In the rows, zero is written as 128.
Each row of numbers belongs to one of the elements below and depends on some of the facts about them. Some rows are named. Which element is each other row?

Some facts about the elements:
τ: sits directly inside; Π: refers to
{vuge,dobrudra,grustak} τ bobrus
{lobror,drezam,lokedrak,leflikon,bobrus} τ vubru
{plenir,topinal,drofor} τ ronobun
{gepu,stemor,vubru,tegrun,potrin,plonuk} τ bramek
{plustok,kloskidres,grugos,nefladrum} τ motus
{sazom,lazus} τ flaklam
{napler,plilir,tatosto,dukir} τ molil
{manogen,gisok,tanemul} τ sazom
{drirur} τ drezam
{skikur,molil,nudon} τ gurom
{rufudor,gruskin} τ gepu
{skiva,pustimor} τ potrin
{motus,draske,klafem,ronobun,zoki} τ pinil
{klukar,nasti,kuduzil} τ skikur
gepu Π: bobrus,bramek,skikur
stemor Π: kuduzil,gruskin,tatosto,drezam,plonuk
topinal Π: gruskin
dobrudra Π: leflikon,kuduzil,zoki,skiva,skikur
motus Π: kloskidres
nasti Π: kuduzil,pinil,gurom
lokedrak Π: kloskidres,tegrun,plustok,vubru,tanemul,skiva,skikur,gisok
molil Π: klafem,drofor,napler
dukir Π: grustak,vubru,nefladrum

Known rows:
vuge: [152 116 202 145 147 120 215  89 171  90 120 188 101 140 134 162 135 170
 177 144]
sazom: [136 146  71 173 130 159 124 102 106 102 134 119 114 109 146 157 131 145
 112 109]
rufudor: [138 132 163 104 172 147 136 118 137  86 115 155 146 136 143 123 151 136
 115 138]
molil: [128 177  81 163 155 133 106 141 135 147 140 110 122 119 153 135 131 128
 136 164]
drezam: [173 110  94 141 135 125 202  86 143  60 153 159 117  78 104 171 130 157
 156 108]
ronobun: [147 156  50 160 145 154 166 133 165 104 139 133 135 109 188 105 180 142
 112  94]
skikur: [148 156 131 138 137 148 137 163 119 142 158  98 155 102 141 128 127 173
 161 122]
tanemul: [107 158 118 185 117 149 108 105  97  84 134 128 108 131 173 152 169 155
  85 130]
pinil: [162 161  57 132 167 146 137 125 144 121 102 120 137 117 157 117 140 131
  93 104]
tegrun: [138 125 147 118 138 122 149 102 151  79 110 138 122 118 150 134 158 146
 117 161]
manogen: [119 155 107 184 115 147 111 102 108  84 124 118 111 120 158 144 148 134
  97 129]
zoki: [147 166 114 123 162 144 112 128 160 118  98 105 126 105 151  98 181  98
  99  97]
drofor: [132 146  82 156 112 125 158 126 187  97 122 151 137 107 213  59 215  99
 102 131]
dobrudra: [144 110 236 134 138 108 206  87 175 128 112 186 106 141 102 173 134 174
 185 116]
motus: [167 220 107 144 144 152 175 131 130  97 108 103  77  90 179 122 172 143
  97 104]
flaklam: [143 149  55 155 141 156 132 110 125 105 126 111 115 102 139 141 129 145
 115 106]
kloskidres: [156 226 146 147 149 153 162 129 138  79 101 101  60  94 185  97 200 120
  65 138]
leflikon: [144 108 176 123 157 124 160  92 174 101 119 152 109  99  93 146 148 142
 146 121]

Which element is each row?
A row may be one of the elements named above.
[139 129 146 127 134 122 148  93 159  79 101 133 120 112 150 130 156 146
 121 159]	tegrun
[153 120 163 121 153 128 170  94 166  78 119 147 115 105 123 146 140 146
 141 133]	lobror
[129 140  66 181 132 152 136 104 108  98 135 120 111 105 149 157 133 147
 113 110]	sazom
[129 158 101 158 131 155 117 105 125  94 119 107 121 112 151 126 142 131
 107 135]	lazus
[166 221 112 154 154 153 170 132 126 100 105  96  75  87 173 119 167 143
  98 109]	motus
[129 147 122 140 150 138  94 134 144 127 134 108 108 136 138 120 130 137
 136 182]	plilir
[156 148 117 133 131 135 167 106 140  59 112 129 131 107 139 131 136 134
 138 158]	plonuk
[131 157 101 154 133 147 117 104 125  91 115 105 111 119 150 130 145 138
 110 134]	lazus
[139 186 100 135 153 140 123 129 157 110 102 104 137 122 191  96 176  89
  87 127]	klafem
[124 152 107 153 132 149 116 108 127  88 114 105 114 113 151 134 138 133
 109 134]	lazus
[159 167 121 136 123 124 164 116 141  73 103 126 118 126 152 143 115 134
 145 147]	stemor
[104 191 124 166 180 149  87 152 131 139 145 122 132 145 147 121 158 135
 122 179]	napler
[136 154 106 158 130 151 116 110 122  94 119 107 117 111 154 134 138 137
 104 135]	lazus
[158 123 160 117 149 126 174  96 165  83 128 148 115 109 123 145 141 148
 141 133]	lobror
[137 161 110 157 149 144 103 139 126 114 148 110 123 140 146 133 117 125
 140 180]	tatosto
[163 198 120 133 138 128 139 124 121 111  83 117 101 126 214  94 216 100
  50 110]	plustok
[155 155  87 110 156 166 180 100 139  90 119 112 138  89 128 121 114 161
 134 100]	bramek
[141 128 190 120 141  96 160 106 162  78 129 140 111 107 139 171 148 173
 152 127]	lokedrak
[155 168  87 144 119 147 145 151 174 112 123 143  96 116 242  94 191 134
 106  96]	topinal
[131 150  81 166 111 121 158 121 190  96 125 149 143 111 213  63 211  96
 108 135]	drofor
[146 143  83 145 164 145 134 126 139 130 128 116 132 121 138 131 114 157
 126 152]	gurom
[161 162 119  89 146 168 161 118 109  97 120 136 150 102 139 124 109 168
 148  98]	gepu
[138 151  83 150 133 148 152 145 179  89 129 147 147 117 206  82 197 122
  95 106]	plenir
[150 126 165 121 151 124 174  94 159  81 123 154 117 113 124 143 135 151
 141 137]	lobror
[144 170 170 148 129 129 121 177 130 142 134 101 166 143 154 126 118 152
 155 194]	nasti
[150 166 114 131 144 137  62 134 133 138 133  94 111 150 158 126 134 130
 155 178]	dukir
[138 186  95 129 149 133 125 123 153 107  99 108 135 114 190  95 181  99
  90 129]	klafem
[128 180  88 162 151 136 109 136 142 153 137 105 124 123 147 131 132 124
 141 163]	molil
[157 129 147  94 164 153 136 130 129 105 108 157  83 133 170 134 137 142
 122 138]	gruskin
[119 149 180 154 161 116 161 109 162  72  89 132 149 124 130 130 181 149
 121 132]	skiva
[159 103 162 113 144 114 175  85 160  69 153 161 120  83 103 161 145 141
 144 121]	drirur
[146 154 167 147 145 141 117 183 123 127 151  93 151 129 164 112 139 146
 148 185]	klukar
[166 126 132 126 157 166 240  84 151 100 132 164 108 109 126 150 113 189
 174  95]	bobrus
[148 154 166 145 140 148 126 185 123 134 153  91 150 129 161 115 146 145
 157 186]	klukar
[174 118 199 143 170 130 202  77 156  91 122 187  99 148 140 157 148 174
 173 145]	grustak
[137 154 131 145 148 142 111 140 138 123 134  96 127 119 149 120 137 138
 128 169]	nudon
[139 150  68 158 147 160 134 110 125 111 124 109 117 103 139 146 138 145
 114 110]	flaklam
[150 176  95 134 142 145 130 117 152  97  98 119 123 114 182 103 176 121
  90 121]	draske

The same elements again, as new rows of numbers:
Named rows:
skikur: [137 135 108  69 110 133 127 160 158 100 110 156 141 178 139 109 176 100
 180 116]
gurom: [115 144 150  77 147  91 138 156 146  92 136 123 139 203 138 116 149 110
 164 120]
nasti: [131 149 190  79 122  95 149 130 159  83 117 114 128 217 157 113 192 111
  89 129]
pinil: [125 138 172  96 163 141 139 121 121  96 148 125 153 184  93 139  84 115
 180 124]
draske: [146 134 138  93 138 150 139  97 126 135 157 123 153 116 109 142  82 135
 187 129]
nudon: [140 138 123  75 118  96 140 131 157 124 154 125 126 149 175 120 165 126
 163 122]
lokedrak: [104 130 101 186 105 167 129 106 101 149  43 137  96  96  93 131 162 138
  72 120]
kloskidres: [149 144 115  93 138 168 147  86 108 165  66 114 152 193 112 143  92 149
 192 116]
plustok: [148 136 139  93 133 161 147  83 123 152 146 125 150 101 105 143  76 144
 183 127]
tegrun: [114 126 112 174 119 148 128 128 111 141 146 131 119 100 132 122 119 143
  97 129]
gisok: [151  84 107 129 147 110 115 190 165  86 160 157 105 184 148 143  86 146
  87 128]
stemor: [116 105 161 145 109 158 116 145 107 102 104 107 133 166 157 125 154 129
  73 148]
tatosto: [142 136 137  71 109  89 144 130 166 123 149 115 127 162 186 115 193 125
 158 126]
plilir: [140 145 125  77 113  88 148 123 167 133 154 120 119 152 183 114 191 129
 162 121]
flaklam: [140 109 113 110 159 112 111 182 142  92 148 145 135 184 123 139  95 123
 164 123]
potrin: [100 128 115 176 133 144 115 170 107 122 166 130 139 133 119 110 110 132
 121 127]
leflikon: [111 135 121 194 114 114 124 103 108 142  73 126 100  68  94 129 160 117
  53 134]
drofor: [146 148 148 107 153 137 139  89 114 163 174 124 155 114 103 143  87 131
 184 124]

Which element is each row?
Some rows may be elements named above.
[135 145 169  80 113  99 148 133 163  85 130 113 127 204 170 113 197 111
 122 128]	kuduzil
[118 112 105 173 105 164 110 169 103 128 163 169 147  98  93 108 129 100
 108 132]	gepu
[134 138 141  89 159 155 125 103 121 121 133 124 155 145  92 143  76 110
 192 123]	ronobun
[137 141 123  71 114  92 143 141 161 121 148 120 124 165 187 114 189 118
 181 120]	klukar
[112 125 112 155 121 142 113 163 112 123 156 149 142  96 105 113 110 107
 135 126]	bramek
[142 134 141  94 135 150 138 101 128 136 162 126 149 118 116 141  87 137
 184 128]	draske
[118 141 122 199 108 146 132  96 103 120  43 128  93  69  79 131 191 102
  45 140]	dobrudra
[141 148 113  97 144 169 137 119 107 151  52 114 152 211 109 143  87 145
 185 116]	motus
[114 124 133 174 119 137 120 133 110 130 152 116 124 106 139 124 132 141
  87 141]	plonuk
[ 98 115 111 168 136 124 112 121 108 110  65 127  95  62  93 120 102 124
 139 122]	vubru
[146 133 143  94 135 151 140  94 127 137 159 128 151 118 114 141  90 133
 179 127]	draske
[108 138 109 200 114  98 108 106 104 146  54 132 102  54  89 121 152 101
  83 125]	bobrus
[100 131 113 174 136 144 114 164 107 123 164 126 139 134 122 112 109 130
 115 129]	potrin
[107 126 117 186 108 161 134 142 105 127 174 142 122 116 118 115 131 148
  65 136]	skiva
[150 104 156  88 116 168 114 102 114 144  86 107 155 117 153 143  80 121
 191 146]	topinal
[103 126 113 185 112 163 133 143 107 132 165 138 126 125 122 113 128 143
  58 135]	skiva
[138 116 157  82 146 160 143  83 137 135 157 124 146  55 103 144  80 146
 195 131]	nefladrum
[146 100 119 113 141 115 121 178 150  99 167 146 120 162 147 142  97 142
 112 128]	lazus
[121 105 167 147 112 159 116 148 105 106 105 106 138 163 156 126 145 126
  71 148]	stemor
[126 142 164  84 157 139 136 117 120  97 147 124 154 185  86 139  84 115
 186 124]	pinil
[110  94 126 179 109 163 109 156 107 147 147 109 138  98 178 115 127 143
  95 147]	gruskin
[109  99 118  79 112 104 148 107 175 100 127 127  93  73 188 111 154 147
 183 119]	dukir
[125 142 167  91 159 139 139 120 123  94 138 123 153 191  90 138  87 117
 179 123]	pinil
[148 148 119  92 134 170 148  91 109 166  72 120 153 197 113 145  87 150
 195 116]	kloskidres
[118 143 129 195 104 142 132  94 104 118  53 131  93  72  81 131 195 100
  44 138]	dobrudra
[116 114 108 169 105 169 111 169 104 127 158 162 147  98  96 109 118 101
 103 132]	gepu
[146 153 116  87 130  81 123 163 147 157 165 124 150 200 187 113 191 108
 184 116]	molil
[101 139 128 193 137  98 108 122 105 129  57 110 103  69  90 124 145 105
  89 128]	drezam
[146 138 142  91 131 157 143  99 128 128 158 133 149 127 102 141  87 128
 180 131]	zoki
[147  90 113 120 162 103 111 189 154  85 148 155 123 204 127 143  89 130
 130 124]	sazom
[149 149 139 108 146 127 136 101 121 159 176 129 154 124 122 142  93 136
 188 124]	klafem
[146 151 125  72 112  84 143 130 166 155 164 119 136 157 190 116 191 127
 162 118]	napler

Now the same elements, written a new way:
Some elements and their rows:
gepu: [ 99 148 104 172 152 150 157 156 132 155 112 136 129 122 123 118 111 176
 138 110 146 112 114 111  70 125 214 138  91 144]
nasti: [ 98 189 113 118 121 126 136 121 134 102 136 111 133 146 144 165 120 143
 126  92 153 161 140 126 173 137 111 147 146 156]
dobrudra: [ 72 150 111 128 138 122 150 148 150 124 121 100  93 127 115 106 140 138
 122 101 151 163 120 114  93 138 159 158 147 184]
tanemul: [121 124 137 100 150 133 129 107 103 153 162 102 156 116  96 106 126 135
  95 123  65 129 160 141  87  83  89  91 174 135]
drirur: [128 113 129 138 133 129 153 134 122 133 119 139 110 122 106 129 140 111
 133 144 126 145  96 124 134 140 144 138 119 150]
nefladrum: [151  92 118 114 115 119 110 143 168 119 139 125 128 133 120  91 184 111
 137 155 120 107 140 156 147 129  82 106 150  88]
klukar: [136 154 128 127 123 137 150 115 116 123 150 134 139 137 127 165 135 130
 134 122 145 149 127 119 178 131  82 118 116 137]
bramek: [136 119 130 176 136 138 156 142 109 172  89 149 106 143 114 117  92 156
 136 134 141 102  94 100  53 128 202 128  76 143]
grustak: [152  97 144 138 141 116 157 148 157 140 126 130 109 127  80 101 141  89
 135 158 128 133 100 140 111 124 102 121 131 159]
kloskidres: [130  96 130 102 111 116  98 129 151 128 132 114 109 138 137  84 180 130
 127 141 132 110 157 127 112 120  82 104 146  88]
skiva: [122 120 145 122 126 115 130 123 128 142 116 109  94 142 113 102 122 125
 116 131 133 130 127 107  74 117 104 117 141 151]
drezam: [158 132 134 165 136 106 113 147 139 133  67 141 109 141 132 138  39 105
 136 143 141 100  93 140  85 140 206 160 107 148]
drofor: [119  70 149  89 113 135  82 107 108 109 144 147 125  82 168 118 166 110
 131 142 125 143 145 107 156 140 112 142 115  87]
plenir: [123 101 106 114 112 132 112 126 130 112 130 133 127 131 141 118 185 126
 127 140 118 127 132 137 163 140 122 126 140  88]
zoki: [109 116 118 100  96 118  92 113 126 121 114 108  96 155 150 104 166 144
 119 124 127 119 150 118 115 132 106 122 153  97]
kuduzil: [142 171 147 111 105 107 113  95 107 117 110 111 113 168 146 163  90 126
 116 110 148 138 139 120 145 130  76 125 147 144]
skikur: [159 200 156 154 117 138 130 110 123 153 138 135 153 173 165 180  66 186
 138  91 191  91 158  97 118 102  70  86  82 110]
leflikon: [112 121 138 129 125 116 139 126 119 142  94 118  80 146 112 108 120 117
 121 129 139 139 108 102  76 132 138 137 132 171]

Name these rows:
Some rows may be elements named above.
[125 121 147 122 125 111 129 121 128 142 116 107  96 141 115 104 122 122
 116 131 134 129 128 109  73 117 103 120 143 157]	skiva
[128 182 162 132 151 162 129 129 133 119 187 158 197  80 191 210  72 155
 163  80 207 150 154  98 194 129  95 143  54 131]	molil
[143 128 135 120 117  99 118 113 118 113  89 120  99 146 119 139  97  89
 118 144 109 138 105 137 129 141 132 146 154 158]	gruskin
[149  87 122 115 116 119 109 140 166 117 142 120 128 133 124  93 183 109
 136 152 121 106 143 155 150 125  87 106 150  86]	nefladrum
[112 129  94 106 108 109  90 129 151  89 116 111 125 138 148 121 152 114
 125 127 117 134 141 154 172 152 140 154 166 102]	topinal
[123 103  89 122 116 136  71 167 189 116 133 130 149 122 183  76 177 169
 145 127 146  69 175 150 123 128 152 120 123  30]	motus
[144  99  94 136 108 141  74 146 150 116 122 155 151 128 183 113 162 161
 144 140 129  68 154 153 157 144 172 125 107  26]	ronobun
[128 117 135 177 133 137 162 143 117 167  86 145  91 146 111 113 101 148
 140 140 154 106  86  95  53 134 195 130  77 151]	bobrus
[108 119 117 102  95 117  94 114 124 119 117 108  99 155 155 104 165 146
 115 124 129 120 154 119 117 133 113 117 154  97]	zoki
[122 104  90 125 115 135  70 165 191 117 136 130 147 123 181  79 175 168
 144 124 145  66 173 147 122 128 153 115 123  31]	motus
[134 124 124 175 131 142 155 143 111 167  89 150 106 141 115 116  95 153
 139 132 142 102  91 100  54 128 202 127  77 142]	bramek
[144 109  95 120  91 119  53 131 139 107  94 135 130 146 196 111 134 155
 133 131 133  63 158 145 137 144 173 132 128  28]	pinil
[172  93 159 179 157 114 152 177 170 170  94 144 105 124  89  89  69 105
 149 159 155  92  88 129  31 116 172 126  76 160]	vubru
[137 141 117 124 178 164 131  98  53 158 167 134 226  88 101 151  80 155
  86 120   5  99 156 173 113  74 182  97 161 103]	sazom
[164 205 138 148 114 132 119 114 119 123 125 138 161 163 169 199  47 162
 140  95 176 106 143 120 161 123 106 119  97 115]	gurom
[ 90 154 105 124 139 109 133 152 155  97 105 104 108 124 118 132 110 103
 125 117 132 163 111 150 136 152 172 182 163 182]	stemor
[131 165 130 132 145 129 160 155 179 119 178 117 160 123 113 141 143 124
 146 107 162 150 141 150 178 117  60 112 136 152]	dukir
[ 82 135 117 136 158 128 165 175 187 134 143 100 108 103  95  86 146 129
 135 108 155 153 126 118  80 123 147 145 133 183]	lokedrak

